Below is a small trained network, with its code and all its weights. Each question gives an input and a class and asks what happens when units are switched off, that is, made to give their printed mean instead of their output.

import numpy as np


def w(rows, s, z=0):
    codes = np.array(rows[::2]) - 128.0
    scale = np.full(codes.shape[1], s)
    scale[-1] = z or s
    return codes * scale


def f(y):
    return y / 2 * (1 + np.tanh(0.7978845608 * (y + 0.044715 * y**3)))


def log_softmax(a):
    a = a - a.max(-1, keepdims=True)
    return a - np.log(np.exp(a).sum(-1, keepdims=True))


def net(x, mask):
    res = np.array(x, float).reshape(1, 5) / 4 @ E
    y = f(res @ A[0][:, :-1].T + A[0][:, -1])
    res = res + np.where(mask, y, B[0][:, -1]) @ B[0][:, :-1]
    return log_softmax(res[-1] @ U[:, :-1].T + U[:, -1])


A, B = {}, {}
E = w([
[130,138,133,121],'x0',
[102,137,20,25],'x1',
[211,149,52,202],'x2',
[10,194,110,178],'x3',
[126,121,124,132],'x4',
],0.012)
A[0] = w([
[151,223,17,179,207],'neuron 0',
[174,146,6,61,204],'neuron 1',
[54,173,67,103,99],'neuron 2',
[212,83,132,193,131],'neuron 3',
[63,239,97,223,73],'neuron 4',
[70,143,79,81,114],'neuron 5',
[134,61,133,37,12],'neuron 6',
[175,182,176,156,128],'neuron 7',
[150,105,1,37,28],'neuron 8',
[93,86,218,224,129],'neuron 9',
[35,130,163,107,81],'neuron 10',
[42,90,107,75,135],'neuron 11',
[107,163,210,158,231],'neuron 12',
[88,56,240,55,159],'neuron 13',
[58,141,46,66,115],'neuron 14',
[68,186,97,124,128],'neuron 15',
[81,206,109,206,159],'neuron 16',
],0.01,0.011)
B[0] = w([
[163,67,179,125,238],'neuron 0',
[50,90,77,134,251],'neuron 1',
[114,178,100,159,190],'neuron 2',
[190,161,70,173,196],'neuron 3',
[108,76,211,66,207],'neuron 4',
[148,153,40,151,183],'neuron 5',
[87,142,41,139,150],'neuron 6',
[81,172,117,142,161],'neuron 7',
[165,74,249,64,192],'neuron 8',
[111,92,111,66,207],'neuron 9',
[108,153,99,152,173],'neuron 10',
[173,161,150,180,194],'neuron 11',
[179,114,104,139,222],'neuron 12',
[100,101,127,50,218],'neuron 13',
[151,146,96,163,208],'neuron 14',
[119,154,126,133,185],'neuron 15',
[92,88,123,119,211],'neuron 16',
],0.011,0.014)
U = w([
[163,94,184,97,249],'0',
[42,107,118,115,81],'1',
[150,223,95,251,94],'2',
],0.015,0.0017)

Each question gives the input, the list of numbers given to net, and the class t.
The units are the neurons (one row each of A and B). Each row of codes is followed by its name. A weight is (code - 128) times the scale printed after its matrix; where a second scale follows, it is the last column's (A, B and U).
mask holds one flag per neuron, in row order. A switched-off neuron (its flag False) gives its mean, the last column of its row in B, instead of its output. The means were averaged over made-up inputs and are rounded, as every weight is.
A unit's drop is (log p(t) with every unit on - log p(t) with that unit switched off) / (log p(t) with every unit on - log p(t) with every unit switched off).
The circuit of an input: a set's keep is (log p(t) with only the set's units on - log p(t) with every unit switched off) / (log p(t) with every unit on - log p(t) with every unit switched off). Starting from the 12 units with the biggest drops (on a tie, the unit counted first), units are removed one at a time, each time the one whose removal leaves the highest keep (on an exact tie, the one counted first), for as long as the keep stays at least 0.8.
units of the circuit, in order: the units of the circuit, biggest drop first
unit that matters most: the unit with the biggest drop
k most important neurons: the k neurons with the biggest drops, biggest first
drop when u is switched off: that unit's drop, to one decimal
input [-6,-5,2,4,-1], class 0: units of the circuit, in order	neuron 1; neuron 4
input [3,6,8,0,0], class 0: 2 most important neurons	neuron 8; neuron 0
input [-2,1,-5,-4,5], class 1: 2 most important neurons	neuron 8; neuron 0
input [-8,7,3,-1,-1], class 0: units of the circuit, in order	neuron 8
input [-8,-3,2,8,-6], class 0: 3 most important neurons	neuron 1; neuron 4; neuron 0
input [-3,2,-1,-6,7], class 1: units of the circuit, in order	neuron 0; neuron 1
input [-3,4,0,-4,-7], class 1: 4 most important neurons	neuron 1; neuron 0; neuron 12; neuron 4
input [0,1,-8,-4,-7], class 1: 2 most important neurons	neuron 6; neuron 8
input [-3,6,-1,-7,-4], class 1: 2 most important neurons	neuron 1; neuron 6
input [4,4,-4,-8,-4], class 1: 2 most important neurons	neuron 6; neuron 1
input [7,0,6,1,0], class 0: 3 most important neurons	neuron 0; neuron 2; neuron 5
input [-8,5,8,-1,0], class 0: 2 most important neurons	neuron 8; neuron 0
input [-3,7,-5,-7,0], class 1: 3 most important neurons	neuron 6; neuron 1; neuron 0
input [-6,2,-8,8,5], class 2: unit that matters most	neuron 11
input [6,3,-2,1,-5], class 2: 2 most important neurons	neuron 4; neuron 9
input [5,-8,1,4,7], class 0: 2 most important neurons	neuron 1; neuron 12
input [0,2,8,7,0], class 1: drop when neuron 8 is switched off	0.2
input [8,-2,3,-6,-7], class 2: drop when neuron 15 is switched off	0.0
input [3,-1,7,-2,-6], class 2: drop when neuron 4 is switched off	0.1
input [8,5,-8,-8,3], class 1: units of the circuit, in order	neuron 6
input [1,1,0,-8,-1], class 1: drop when neuron 2 is switched off	-0.1
